Known rows:
[  7  -9  -8 -12 -21 -17  -3  14  13  32 -33 -66   0 -16 -49 -57 -45  -8
   9   4   1 -38  14 -20 -67 -15  -6 -15  31  17  22  -7  31  42 -27 -54
   6 -38]: j326
[ 44  37 -10   6 -31  -9   9 -51 -25  15  51   2 -27 -20   1 -36   4 -15
  10  -3   6  38  43  17   3  28 -16  26 -34  -9 -13 -12  -3  12  12 -14
  16  21]: j293
[ 41  35  -3   4 -31  -4   4 -50 -22  14  51   8 -27 -25   2 -42  -1 -14
  10   1   1  37  39  15   5  30 -18  28 -38 -10 -17 -16  -6   9  13 -24
  25  21]: j743
[ 29  39  -7  22 -21 -17   6 -38 -20  31  28 -11 -37 -26   1 -22   4  -4
 -10 -17  -4  31  37  32 -11  23 -29   0 -11 -30  -9   6  -5  -1  14 -28
  11  21]: j889
[  3 -18  21 -16  -9  48   7  11 -18 -26   0  -8 -12  10   9  -6  -3  15
  31  43 -27 -20  33   4  27   1  32  29  23   8 -39 -17  -9  30  -6  44
   2  20]: j88
[ 28  -1 -16  -4 -14 -44  20 -10  21  -6 -52 -23   3 -24 -36 -18 -11   9
   6  30  34 -67 -16 -16 -59  14   1  -2  30 -19  18   1  27   0  -1 -49
  -8  11]: j742
[ 28  38  -6  24 -21 -19   6 -38 -20  30  27 -12 -37 -28   0 -21   4  -3
 -11 -19  -6  31  37  33 -11  24 -30  -3 -10 -30  -9   6  -5  -2  15 -29
  12  20]: j275
[ 18  18  11  46 -26 -20 -16   3  26   0 -26  -5 -20 -14  32  36  23   2
  15 -41  -3  10 -20 -73   7  -1  -7 -29  22  11  32 -20  15  41  -6 -15
  20  12]: j653
[  3 -18  21 -15  -9  48   7  11 -17 -26  -1  -9 -13   8   9  -6  -3  16
  30  42 -28 -20  33   5  27   0  32  26  24   6 -38 -16  -9  29  -6  44
   2  20]: j492
[-12 -15  24   2   2  40   3  24 -12 -11 -26 -20 -22   2   9   8  -3  26
  11  26 -38 -26  27  19  12  -5  18  -1  47 -13 -34   2 -12  15  -4  29
  -3  18]: j534
[  1  15  36  42 -28   0 -35   4  40  -5 -32  22 -20 -45  44   9   2   3
  12 -35 -31   2 -44 -81   9  14 -18 -25   8   7  15 -36   0  22   4 -56
  63  16]: j158
[ 35  16   9  28 -36 -11 -12 -10  21 -15  -2   7 -11  -8  31  22  22  -9
  36 -26   8  17 -13 -89  22   4   7  -2  -2  31  29 -37  19  57  -9  -1
  25  12]: j600
[ 17   9   9  41 -31 -22 -17  -3  30   8 -25 -12 -26  -9  35  45  27   4
  12 -42  -4   1 -20 -70  16  -8  -9 -30  11   6  42 -20  16  37  -8 -17
  23   7]: j804
[ -2   3   7  -4  19  10   4  -2 -13 -39 -22 -26 -30  -4  14   3  -3  37
  -7  11 -46 -43  50   0  28   4  15 -24  67  24 -81  30 -24  37 -10  28
   0  14]: j410
[ 42 -22 -10 -31 -30 -27   4 -33  13 -21 -19 -16  11 -14 -48 -41 -22  -4
  29  34  15 -47  14 -31 -25  25  10  10   1  17  21 -25  34  28  -7 -49
   2   1]: j350
[  2 -24  33  -8   0  32 -11  25 -14 -21 -16 -14 -49  11  -5  22  -4  31
  27  22 -41   3  25  18   7   6  32 -10  76 -44 -34   5  -4  10   9  17
 -25  -2]: j594
[ 25 -26  -5  -4 -22 -36   0 -25   5  -4 -50 -35   6 -10 -52 -26 -20   6
  10  14   2 -53  13 -20 -42  27  -2 -18  30  -5  32  -5  26  12  -7 -67
   2  14]: j250

Facts:
j103 (θ rarekom)
j105 (θ vabe) (π j88)
j125 (θ rarekom)
j149 (θ vabe) (π j743)
j15 (θ vabe)
j153 (θ plezostan) (π j175)
j158 (θ pifi) (π j991)
j164 (θ vabe) (π j751)
j175 (θ vabe) (π j431)
j184 (θ pifi) (π j225)
j189 (θ plezostan)
j192 (θ rarekom) (π j714)
j197 (θ rarekom)
j21 (θ pifi)
j213 (θ plezostan) (π j889)
j219 (θ rarekom) (π j938)
j225 (θ pifi)
j227 (θ plezostan)
j228 (θ plezostan) (π j74)
j239 (θ vabe) (π j983)
j240 (θ rarekom) (π j411)
j242 (θ rarekom) (π j911)
j248 (θ plezostan) (π j189)
j250 (θ vabe) (π j512)
j268 (θ pifi) (π j295)
j269 (θ rarekom) (π j509)
j275 (θ rarekom) (π j653)
j277 (θ rarekom) (π j511)
j281 (θ plezostan) (π j855)
j293 (θ rarekom)
j295 (θ pifi) (π j522)
j325 (θ rarekom) (π j149)
j326 (θ vabe) (π j239)
j336 (θ rarekom) (π j326)
j338 (θ vabe) (π j105)
j350 (θ vabe)
j358 (θ vabe) (π j569)
j366 (θ pifi) (π j192)
j369 (θ pifi) (π j600)
j375 (θ vabe) (π j227)
j383 (θ plezostan) (π j336)
j396 (θ plezostan) (π j219)
j410 (θ plezostan) (π j901)
j411 (θ plezostan) (π j410)
j412 (θ plezostan) (π j861)
j414 (θ vabe) (π j880)
j417 (θ pifi) (π j682)
j430 (θ vabe) (π j158)
j431 (θ rarekom)
j439 (θ pifi) (π j801)
j447 (θ pifi) (π j594)
j448 (θ rarekom) (π j478)
j449 (θ vabe) (π j281)
j457 (θ rarekom) (π j383)
j463 (θ plezostan) (π j742)
j473 (θ rarekom)
j478 (θ pifi) (π j15)
j492 (θ plezostan)
j506 (θ vabe) (π j21)
j509 (θ plezostan)
j511 (θ rarekom)
j512 (θ plezostan) (π j366)
j518 (θ vabe)
j52 (θ plezostan) (π j293)
j522 (θ pifi) (π j852)
j525 (θ plezostan) (π j430)
j534 (θ plezostan) (π j52)
j559 (θ plezostan) (π j848)
j563 (θ vabe) (π j240)
j569 (θ plezostan)
j574 (θ plezostan) (π j621)
j594 (θ plezostan) (π j964)
j596 (θ pifi) (π j705)
j600 (θ pifi)
j604 (θ rarekom)
j608 (θ pifi) (π j197)
j621 (θ plezostan) (π j803)
j625 (θ rarekom)
j629 (θ rarekom) (π j396)
j653 (θ pifi) (π j604)
j660 (θ rarekom)
j671 (θ plezostan) (π j608)
j680 (θ pifi)
j682 (θ pifi)
j683 (θ pifi)
j684 (θ pifi) (π j375)
j696 (θ vabe)
j697 (θ rarekom) (π j184)
j705 (θ vabe)
j714 (θ plezostan) (π j680)
j74 (θ pifi) (π j559)
j742 (θ vabe) (π j671)
j743 (θ rarekom)
j751 (θ pifi) (π j860)
j764 (θ plezostan)
j770 (θ plezostan) (π j684)
j775 (θ pifi)
j78 (θ pifi) (π j625)
j801 (θ pifi)
j803 (θ rarekom) (π j988)
j804 (θ pifi) (π j574)
j823 (θ plezostan) (π j660)
j839 (θ rarekom)
j848 (θ pifi)
j850 (θ plezostan) (π j473)
j852 (θ pifi) (π j125)
j853 (θ plezostan)
j855 (θ rarekom)
j860 (θ vabe) (π j228)
j861 (θ plezostan) (π j839)
j88 (θ plezostan)
j880 (θ pifi)
j889 (θ rarekom) (π j696)
j892 (θ vabe) (π j350)
j901 (θ pifi) (π j242)
j911 (θ plezostan) (π j764)
j921 (θ plezostan) (π j853)
j933 (θ plezostan) (π j439)
j938 (θ plezostan) (π j683)
j964 (θ plezostan) (π j697)
j978 (θ plezostan)
j983 (θ rarekom) (π j268)
j988 (θ plezostan) (π j978)
j99 (θ vabe) (π j525)
j991 (θ pifi) (π j325)

Rows:
No name comes twice in this set of rows, the named rows included.
[  9 -26  35 -13  -3  28 -17  26 -15 -27 -10 -11 -59  14 -10  26  -5  32
  34  20 -41  14  23  18   7   9  38 -13  86 -54 -35   7  -2  10  14  11
 -33 -12]	j964
[  9 -12 -10 -16 -16 -19  -1  12  15  30 -51 -60   8 -26 -45 -51 -41  -9
  12  -1   3 -29  17  -9 -56  -7  -4 -16  26  22  25  -4  32  34 -25 -61
  -4 -33]	j239
[ 33   9  11  38 -40  -9 -15 -15   8 -13  -7   3  -5   3  27  21  22 -10
  37 -32   4  17  -5 -93  20  11   8   0   2  30  36 -38  16  56 -15  -4
  30  25]	j680
[ 46  33 -10   3 -27  -9  10 -51 -23  14  35   7 -20 -29   3 -33   6 -16
  13  -5   8  46  45  26  13  33 -15  26 -38  -4  -9 -10  -1   6  11 -20
   7  24]	j125
[  9  51  -6  26 -23   0   2  -8 -25  65  47 -45 -43 -15  -2 -50 -18 -16
 -11 -30  -9  41  39  22 -42 -11 -32   1  -4 -16 -16   4  -5  27  -7 -19
  25 -16]	j336
[ 21   9   7  35 -12 -23 -10   7  33   3 -89   7   6 -49  44  46  28  -1
  25 -60   4  40 -11 -36  38  15  -4 -34  10  31  47 -10  17  20  -7 -33
 -12  20]	j522
[ 29  35  -4  40  -8 -50 -18 -23  24 -27 -23 -11 -30 -21  38  31  22  12
  -3 -58 -11  -7   4 -94  22  10 -10 -54  42  48 -12   8   5  65 -13 -18
  23   7]	j901
[ 14  36  15  19 -23   1 -11 -36  -8  26  23  11 -37 -53   9 -44 -14  -3
 -13 -12 -29  26  16  26 -10  36 -40   2 -21 -33 -23  -9 -18 -17  24 -64
  48  23]	j325
[ 16  41  -9  16 -13  -5   5 -12 -19  58  -3 -28 -20 -45   6 -37  -9 -17
  -2 -41  -4  62  47  54 -10   8 -29  -2 -16  -2  -4  11  -3   5  -3 -34
  -3  -2]	j983
[ 22 -19  -2   3 -19 -22   6  -7  35 -18 -21 -23  15 -28 -74 -22 -14   8
  -7  44  -7 -54  24  -2 -41  22 -28 -42  23   6  53 -41  49  31  24 -25
 -23  13]	j860
[ 25 -20  -7  -9 -19 -34   2 -15  22  -9 -39 -29   5 -22 -54 -25 -18   7
   4  25   2 -54  12 -13 -39  21 -10 -24  26  -1  32 -16  35  17   4 -54
  -8   4]	j164
[ 34  49 -15  20 -11 -35   5 -53 -20  13  29 -12 -42 -30   3 -22   4   2
 -20 -27  -9  22  49  22  -3  29 -31 -14   3 -10 -33  22 -13  10  11 -32
  13  19]	j240
[ 17 -21   6 -18 -22 -23 -10 -20  25 -10 -45 -15   2 -38 -43 -43 -33   7
   7  23 -11 -58  -6 -22 -38  28 -10 -16  16  -2  16 -18  22   5   3 -86
  24   2]	j149
[  3 -26  18 -22 -15  47   6   4 -14 -19   3 -14 -16  16  12   3   1  16
  29  42 -30 -28  32   8  37  -8  30  28  12   3 -30 -15  -8  26  -9  43
   6  14]	j978
[ -9   8  13  12   8  29  27  35  -9  -9 -32 -12 -19  -2  24  16  10  30
   9  40  -3 -43  -2  20 -11 -12  24  20  52 -33 -46  11 -15  -1  -3  47
 -11  31]	j671

The same things again, as new rows of numbers:
Known rows:
[-10  24 -13 -20 -28  -3  -7 -27   4   8 -14  24   1  10  36  -1  19 -11
   9  21  -8 -11   8 -25  -6  30 -15  21 -22]: j269
[ 38   3 -27   4 -10 -15  12 -17   5   1 -13  23   3   1 -10  -2  36 -17
   4  -6  36 -22 -30  30  30  30  13   9  19]: j880
[-43  21  11  10 -16  59  75  17 -25  27 -27 -18  11  17  56  60 -45   8
 -20   7 -78   9  26 -23  23  12  -4 -36  -7]: j99
[  1  -4  14 -25  27  19   1  -7 -18  10  -3 -22  25  29  -1 -22   5   3
  10  25  -2 -10  -2 -17 -34 -14 -11 -19 -21]: j933
[-23   9 -10 -23 -19  10   1 -32  -8  12 -18  18  -2  15  42  -1   4  11
  10  18  -1  -3   0 -24 -14  33 -34  20 -30]: j275
[ 10  -9  10  -8  18  34  27 -13  -7   3  -5 -31  12  41  -9 -35  -5  28
  14  32  -7  -6   3  16 -13   1  18 -12   0]: j509
[ -8  19 -10 -25 -37   8 -17 -39   9  12 -14   9   4  20  17   1  10  -3
   8  12  -5  -5  -3 -25   7  19  -8  18  -3]: j219
[-10  26 -13 -20 -28  -3  -7 -27   4   9 -14  22   1  10  35  -1  19 -11
   9  21  -7 -10   7 -24  -5  30 -15  22 -22]: j277
[  9  20 -15  -6 -28   2  -4 -31   6  23 -15  17  -2  -5  10 -13  36  16
   6  27 -14 -23 -13   0   6  23  38  32   6]: j625
[ 18  -5 -29  56 -20 -31 -32 -32  58  14 -24  14  22  17  -2 -43 -29 -41
   5  13  39 -29 -57  77  54  29 -40 -16  -2]: j852
[ 11   5  16 -21   8  21  -1 -16   1   0  -1 -33  24  40 -18 -20  -2  -5
  10  20  -6 -10   5 -11 -14 -12   8 -20   1]: j861
[  8  11  15 -18  17  11  11  -4  -5  -4   1 -19  20  30   0 -21   9 -14
  11  28  -8 -13  15 -12 -28   0   1 -16 -17]: j534
[-23   9  27  16 -20  38  67   7 -14  29  -9 -46 -10  18  44  26 -58   1
  -6   6 -60   8  25 -37  45  -6  16 -21 -14]: j105
[ 17   2 -17 -20 -18 -10   0 -24   4 -10 -12  16   9  27  -1  16  11 -40
  11 -25  46  -4 -16   0  32  25 -37  -8   7]: j751
[ 14  10  14 -16  14  16  17  -5  -3  -3   0 -20  17  33  -7 -25  10  -6
  13  29  -9 -13  14  -3 -16   0  17 -14  -6]: j594
[ 15   2 -21  -8 -23 -22  28 -15  12 -16 -14  19   4  18  31  15 -21 -18
  13 -19  45  17   4   6  50  25 -53  -5   3]: j184
[ 17  -8 -26 -15  -3  -5   6 -16  -8   2 -14  23   6  18   7   7  19 -17
   7 -17  45  -4 -29  12  25  21 -36  -2   0]: j366

Rows:
No name comes twice in this set of rows, the named rows included.
[ -2  12  -3 -23  10  47  11  -8  -5  -1 -18  -9  41  43 -15   7  11   9
  -3  23 -26  -7   4  15 -24   6   7 -31  21]	j525
[-32  16  14  13 -20  57  80  12 -21  28 -22 -28   2  19  46  47 -47  12
 -15   7 -73  11  25 -21  39   6  16 -29   1]	j430

The same things again, as new rows of numbers:
Known rows:
[-10 -42  46  12  37 -15  -3   8 -27 -46  37  16  12   5   3   9  12   7
  14  20  19  34 -27  -1 -87  41 -59 -37  21 -19 -44  29 -14  25  -7  -4
 -15  35  10   4 -39 -20 -12]: j219
[ 54 -33 -11 -78  -4  16  28  -5  29  -1  -8  26  13   4   6 -42  11  13
  -4  13   4  45   0  -4  15 -12  28  -9   6 -30 -10 -30  -7 -47  45 -28
   3   5  -1   0  30   9 -20]: j714
[-32 -19  24  -2  38 -16  14 -33 -20 -48   3  11  35  11  12  30  10  -2
  34  -8 -13  36 -33  10 -77  21 -45 -52  -4  -8 -33  16   4  39   3   6
   0  27   1  -1 -21  -5 -28]: j240
[-20 -25  46  -2  44 -21   2 -22 -17 -42   6  13  29  15  -2  14  21   8
  15 -11  -6  36 -31  -2 -79  19 -47 -38  14  -7 -34  15   6  24   1  14
   2  31   4  -1 -26 -16 -19]: j275
[-24   5   8  25   3  -1 -24 -33  28  52  -2  21 -13  -8 -29  24  34  63
  -2  -3  43  32 -50  17  17  15   9  21  -6   6 -17  14  -4  58  23 -23
 -31 -12  33 -21  26  -7  25]: j105
[-17 -29  46   3  42 -19   0 -11 -20 -43  16  13  23  13   0  12  18   8
  15  -1   2  36 -29  -1 -81  26 -51 -37  17 -11 -37  20   0  24  -2   8
  -4  32   6   0 -30 -17 -17]: j629
[ 46  38  20  18  10  11 -31  11  28   5 -27 -66  39 -11  23 -26  -1   6
 -24  -5  21 -23   7 -11 -39   3  49  14 -54  27 -27  34 -36  33  23  22
   1 -20  -8 -20 -39 -39 -25]: j848
[-25  -7  46  -9  44  -7 -29 -15 -25 -42  -6  16  35  27  20  -3  29  11
  -3   7 -19  51 -15   1 -79  11 -42 -29  -1   4 -30  37   3  29   5  40
  -5  32  18  -2 -34 -10 -24]: j431
[ 45  17  16  21  10  -4  -6   8  37   1 -15 -69  36 -19  -1 -10  -3   0
  -6 -24  33 -37 -12 -12 -33  11  44   4 -42  13 -34  23 -38  24  20  -5
   0 -25 -24 -16 -33 -41 -22]: j417
[ 47  -9 -18 -55  -3  29   1   3  14   4 -19  26 -12   8  36 -56  36  -1
 -18  39 -10  37  21  14   6 -27  13   2 -12 -39   8 -17  -3 -18  41  11
 -18  -7   6   7  -5  12 -22]: j509
[ 51   5  25 -20   9  -5  -1   9  48  -5 -11 -67  78 -11 -14 -11 -28  23
  -8 -39  38  -7 -21 -32 -20  23  69  -2 -33  39 -56  33 -49 -13  28 -28
  20  -6 -17 -26   6 -40 -27]: j366
[-21 -25  47  -2  44 -21   2 -22 -17 -41   6  13  29  14  -2  14  21   8
  15 -11  -6  36 -31  -1 -79  20 -47 -38  13  -8 -34  16   7  24   1  14
   2  30   3  -2 -27 -16 -19]: j448
[ 42  33  16  15  10   8 -33  14  29   0 -25 -66  41  -8  22 -26   4   2
 -23  -8  22 -21   2  -9 -33   4  49  12 -55  24 -31  44 -42  28  23  20
  -7 -24 -11 -17 -40 -38 -25]: j801
[ 46  15  17  23  11  -6  -1  10  38   0 -10 -69  34 -21  -3  -9  -5  -1
  -4 -24  37 -39 -15 -14 -33  15  42   4 -40  11 -37  23 -40  24  18 -10
   1 -23 -25 -15 -32 -42 -19]: j684
[ 47  12  -7 -57  13  36  35  -9  31  16 -14  12 -41   5   5 -28  60 -31
  -8   8 -27  -1   5   9  24  -6 -18   6  15 -53  -7 -20  -3 -34  22 -26
  34  -8 -22  34   7  17  22]: j964
[-45 -30  43  -6  73 -43  40  -9  -1 -27  -1  25  44  26 -35   0  44   1
  -9 -12  -4  24 -45 -25 -67   3 -32 -30 -13 -32 -31  10  12  50  -1  34
 -27  60  -1  12 -34 -34 -39]: j803
[ 50 -24 -19 -48  -3  16  27  -4  21   4 -10  24 -18  -3  15 -40  29  -4
  -2  23   1  22   6  11   4 -20   9  -6   0 -51   5 -37   2 -21  38 -14
 -12  -7  -7   7   3   7 -17]: j248

Rows:
No name comes twice in this set of rows, the named rows included.
[-21   2  11  14   3  -1 -22 -35  30  50  -1  21  -1  -6 -33  24  27  70
  -2  -7  44  41 -53  12  20  17  17  19  -3  13 -22  16  -7  48  25 -29
 -26  -7  35 -23  37  -8  24]	j250
[ 33 -16 -50 -46 -11  24  48 -23  17  -6 -13  21  -9  -9  35 -14  12 -19
  28  26  -9  22   3  27   8 -15   9 -28 -26 -49   6 -38  -2   3  40 -27
 -14 -11 -13   9  11  23 -29]	j411
[ 38  16  15  20  18 -12   8  11  42   5 -15 -65  39 -17 -11 -13   2  -2
 -11 -26  34 -41 -18 -20 -30   9  48   5 -49   5 -34  21 -35  30  20  -1
  -6 -16 -26 -12 -35 -47 -26]	j804
[ 58 -40 -19 -36  -7  21  28  20  14   1  18  26 -32 -12  17 -43  20  -5
   0  46  22  20   8  11  -2   1  -2  -6   9 -60  -4 -29 -15 -21  32 -31
 -25  -5  -3  10  -7   4 -10]	j396
[ 48   1  -9 -53   8  31  34  -8  29  13 -12  14 -35   3   7 -30  52 -23
  -5  12 -20   5   4   9  19  -9 -11   2  12 -52  -5 -25  -1 -31  25 -24
  22  -7 -17  27   6  15  13]	j594
[-14 -35  56 -44  42 -22   4 -21  -7 -48   8  15  72  24 -14  11  -3  31
  11 -25  -2  67 -39 -22 -65  29 -23 -42  20  20 -55  26  -5 -13  10  -7
  20  49  11 -12  11 -13 -25]	j192
[-24  13  58 -12  60   0   6 -26  -8 -30  -1   0   7  24 -11  25  55 -18
   8 -24 -35  14 -31  -4 -61  30 -73 -26  27  -8 -46  35   3  11 -14   5
  47  30  -9  25 -23  -6  19]	j697
[ 55 -35 -11 -78  -4  15  32  -4  30   0  -6  25  13   2   5 -41   9  13
  -3  11   4  44  -1  -4  15 -10  26 -10   9 -30 -11 -31  -7 -48  43 -32
   3   7  -2   0  32   8 -20]	j512
[ 26 -31 -21 -51  27  -6  70   9  37  18 -15  36  -4   7 -20 -53  49 -13
 -24  19   4  10 -10 -14  17 -34  22   1 -25 -76   6 -45   6   4  35   5
 -40  23 -13  22  -5 -11 -35]	j621
[ 58 -39 -18 -36  -8  21  25  21  13  -1  17  27 -32 -12  19 -45  20  -5
  -2  46  22  21   8  11  -1  -2  -1  -5   7 -58  -4 -28 -15 -20  32 -28
 -25  -5  -2  12  -8   5 -11]	j938
[ 65 -16  -5 -36  -2  22  32 -13  17  17 -17  26 -24 -10  21 -44  12   8
  -4  27  -3  19  18   5 -13 -21   9  -2   2 -41  16 -71  18  -7  34  -6
   8   6   0  -7   6   1 -14]	j559
[ 39 -18 -40 -47  -7  23  39 -18  19  -2 -14  21 -11  -6  31 -24  18 -13
  16  24  -7  23   5  22   8 -19  10 -19 -18 -49   6 -37   0  -6  40 -21
 -12 -12 -10   7   9  18 -26]	j911
[ 52   4  15  32   4   0  -9  32  29  -4  11 -66  22 -28   4 -15 -11   0
  -5   0  53 -38 -10 -12 -39  29  35   6 -36   3 -42  34 -54  25  14 -20
 -13 -22 -19 -12 -43 -44 -16]	j608
[-20 -25  53   0  41 -25   0 -23  -8 -49   9  15  29  14   3  12  28  14
  17  -7  -3  30 -40  -6 -78  18 -50 -39   9 -11 -36  13  10  20  -1  23
   5  20   4  -9 -23  -9 -22]	j457

